Here is a tiny trained network, its code and every weight. The questions are about switching its units off for an input and a target symbol, where a switched-off unit gives its printed mean instead of its output.

import numpy as np


def w(rows, s, z=0):
    codes = np.array(rows[::2]) - 128.0
    scale = np.full(codes.shape[1], s)
    scale[-1] = z or s
    return codes * scale


def norm(h):
    return h / np.sqrt((h * h).mean(-1, keepdims=True) + 1e-5)


def f(y):
    return y / 2 * (1 + np.tanh(0.7978845608 * (y + 0.044715 * y**3)))


def softmax(a):
    e = np.exp(a - a.max(-1, keepdims=True))
    return e / e.sum(-1, keepdims=True)


def log_softmax(a):
    a = a - a.max(-1, keepdims=True)
    return a - np.log(np.exp(a).sum(-1, keepdims=True))


def net(x, mask):
    ids = ['ΓΔΨαεθλξ'.index(c) for c in x.split()]
    T = len(ids)
    res = E[ids] + P[:T]
    q, k, v = (norm(res) @ M[0].T for M in (Q, K, V))
    z = softmax(np.where(np.tri(T) > 0, q @ k.T / 3**0.5, -1e9)) @ v
    res = res + np.where(mask[0], z, O[0][:, -1]) @ O[0][:, :-1]
    y = f(norm(res) @ A[0][:, :-1].T + A[0][:, -1])
    res = res + np.where(mask[1:9], y, B[0][:, -1]) @ B[0][:, :-1]
    return log_softmax(norm(res)[-1] @ U[:, :-1].T + U[:, -1])


Q, K, V, O, A, B = {}, {}, {}, {}, {}, {}
E = w([
[125,80,253,180,61,47],'Γ',
[160,106,188,151,143,71],'Δ',
[155,150,189,179,189,177],'Ψ',
[175,92,208,134,149,91],'α',
[167,154,178,41,94,103],'ε',
[117,178,152,59,128,86],'θ',
[173,100,190,90,205,125],'λ',
[138,137,164,75,79,94],'ξ',
],0.0063)
P = w([
[126,159,2,200,82,153],'0',
[252,197,201,105,126,114],'1',
[171,217,231,115,70,124],'2',
[201,182,153,121,141,89],'3',
[132,104,179,135,131,109],'4',
[182,191,144,109,135,118],'5',
[106,90,150,130,128,129],'6',
[185,180,143,100,132,128],'7',
[82,89,149,127,123,139],'8',
[176,181,133,97,132,124],'9',
[57,81,166,117,116,162],'10',
[174,176,120,88,130,140],'11',
[39,71,118,118,102,158],'12',
[188,176,120,75,145,140],'13',
],0.0044)
Q[0] = w([
[163,250,114,64,68,116],'H1',
[164,196,93,137,75,152],'H1',
[128,183,139,40,50,154],'H1',
],0.011)
K[0] = w([
[244,160,25,159,119,66],'H1',
[193,112,60,157,160,80],'H1',
[192,197,2,214,122,114],'H1',
],0.008)
V[0] = w([
[106,106,98,254,155,87],'H1',
[76,174,110,143,87,79],'H1',
[192,78,135,148,34,152],'H1',
],0.009)
O[0] = w([
[57,85,33,123,188,87,142],'H1',
[118,77,177,154,254,113,220],'H1',
[128,44,112,95,17,227,250],'H1',
],0.0079,0.0024)
A[0] = w([
[126,88,196,135,185,143,181],'N1',
[79,93,35,98,173,119,102],'N2',
[50,121,70,93,79,159,230],'N3',
[95,50,118,62,112,131,113],'N4',
[123,129,90,255,147,189,195],'N5',
[139,156,62,103,52,124,253],'N6',
[176,142,165,90,85,100,183],'N7',
[82,102,184,106,95,69,149],'N8',
],0.0092,0.0023)
B[0] = w([
[167,98,83,209,96,170,241],'N1',
[99,136,251,134,60,137,203],'N2',
[241,142,113,150,126,131,214],'N3',
[86,188,98,101,194,101,212],'N4',
[166,173,67,3,208,83,128],'N5',
[94,134,131,225,121,152,193],'N6',
[119,140,76,73,173,29,253],'N7',
[145,175,62,86,195,127,195],'N8',
],0.0068,0.0052)
U = w([
[175,22,70,70,178,192,140],'Γ',
[44,90,156,78,170,105,250],'Δ',
[110,204,70,44,198,105,17],'Ψ',
[162,168,21,182,61,125,169],'α',
[101,121,119,112,3,189,240],'ε',
[180,128,198,255,213,100,74],'θ',
[43,224,187,195,72,92,140],'λ',
[177,62,218,110,46,197,15],'ξ',
],0.0089,0.002)

Each question gives the input, a string of symbols that net reads in full, and the target symbol t.
The units are the heads (3 rows each of Q, K, V and O) and the neurons (one row each of A and B). Each row of codes is followed by its name. A weight is (code - 128) times the scale printed after its matrix; where a second scale follows, it is the last column's (O, A, B and U).
mask holds one flag per unit, heads first, then neurons. A switched-off unit (its flag False) gives its mean, the last column of its rows in O or B, instead of its output. The means were averaged over made-up inputs and are rounded, as every weight is.
A unit's drop is (log p(t) with every unit on - log p(t) with that unit switched off) / (log p(t) with every unit on - log p(t) with every unit switched off).
The circuit of an input: a set's keep is (log p(t) with only the set's units on - log p(t) with every unit switched off) / (log p(t) with every unit on - log p(t) with every unit switched off). Starting from all 9 units, units are removed one at a time, each time the one whose removal leaves the highest keep (on an exact tie, the one counted first), for as long as the keep stays at least 0.8.
circuit, biggest first: the units of the circuit, biggest drop first
most important unit: the unit with the biggest drop
k most important neurons: the k neurons with the biggest drops, biggest first
drop when u is switched off: that unit's drop, to one decimal
input α Δ Ψ, target α: 4 most important neurons -> (N3 N4 N6 N5)
input λ ε ε, target α: circuit, biggest first -> (H1 N2)
input θ θ α ε α θ α θ Ψ, target α: most important unit -> H1
input Δ θ α Γ Ψ Ψ, target Γ: circuit, biggest first -> (N5 N4)
input Ψ ξ θ θ θ Γ Δ θ θ α Γ, target θ: 2 most important neurons -> (N8 N1)
input θ Δ α θ θ α Ψ θ α, target Ψ: circuit, biggest first -> (H1 N8 N3)
input λ ξ Ψ, target λ: circuit, biggest first -> (H1 N1)
input θ ξ Ψ Ψ θ θ θ θ ξ ξ θ Ψ Γ, target θ: 3 most important neurons -> (N8 N2 N1)
input Γ α ε ξ Γ θ Ψ θ Γ, target Ψ: 2 most important neurons -> (N8 N4)
input λ θ Ψ θ Δ Ψ ξ ξ θ, target α: 2 most important neurons -> (N3 N6)
input θ Γ Γ Ψ Δ Ψ, target Ψ: 2 most important neurons -> (N5 N3)
input λ Ψ Ψ, target λ: 3 most important neurons -> (N6 N1 N8)
input α α ε, target ε: 2 most important neurons -> (N2 N7)
input Ψ λ ε Ψ Γ Γ ξ α Γ ξ θ ξ Δ ε, target λ: circuit, biggest first -> (H1 N2 N6)
input Γ θ θ ξ ξ α θ α Δ λ λ Δ ξ, target Ψ: circuit, biggest first -> (N4)
input Δ ξ λ α α Γ Ψ α θ ξ α Γ ξ, target Δ: 3 most important neurons -> (N2 N4 N1)
input Δ θ α θ θ, target Δ: 2 most important neurons -> (N2 N4)
input α θ Γ λ λ ξ, target ε: 2 most important neurons -> (N2 N7)
input α λ Δ Γ α ε Δ ξ θ α α α θ, target ε: 3 most important neurons -> (N2 N3 N7)
input α Γ λ Γ λ Δ Ψ Ψ θ Ψ Ψ θ Δ, target Ψ: circuit, biggest first -> (N8)
input ε θ ξ θ ξ ξ Δ ξ θ ε, target ξ: drop when H1 is switched off -> 2.4
input ξ ε θ Γ Γ θ λ Ψ Δ ξ ξ, target Γ: drop when N3 is switched off -> 0.0
input Δ Γ ε, target Δ: drop when H1 is switched off -> 0.6
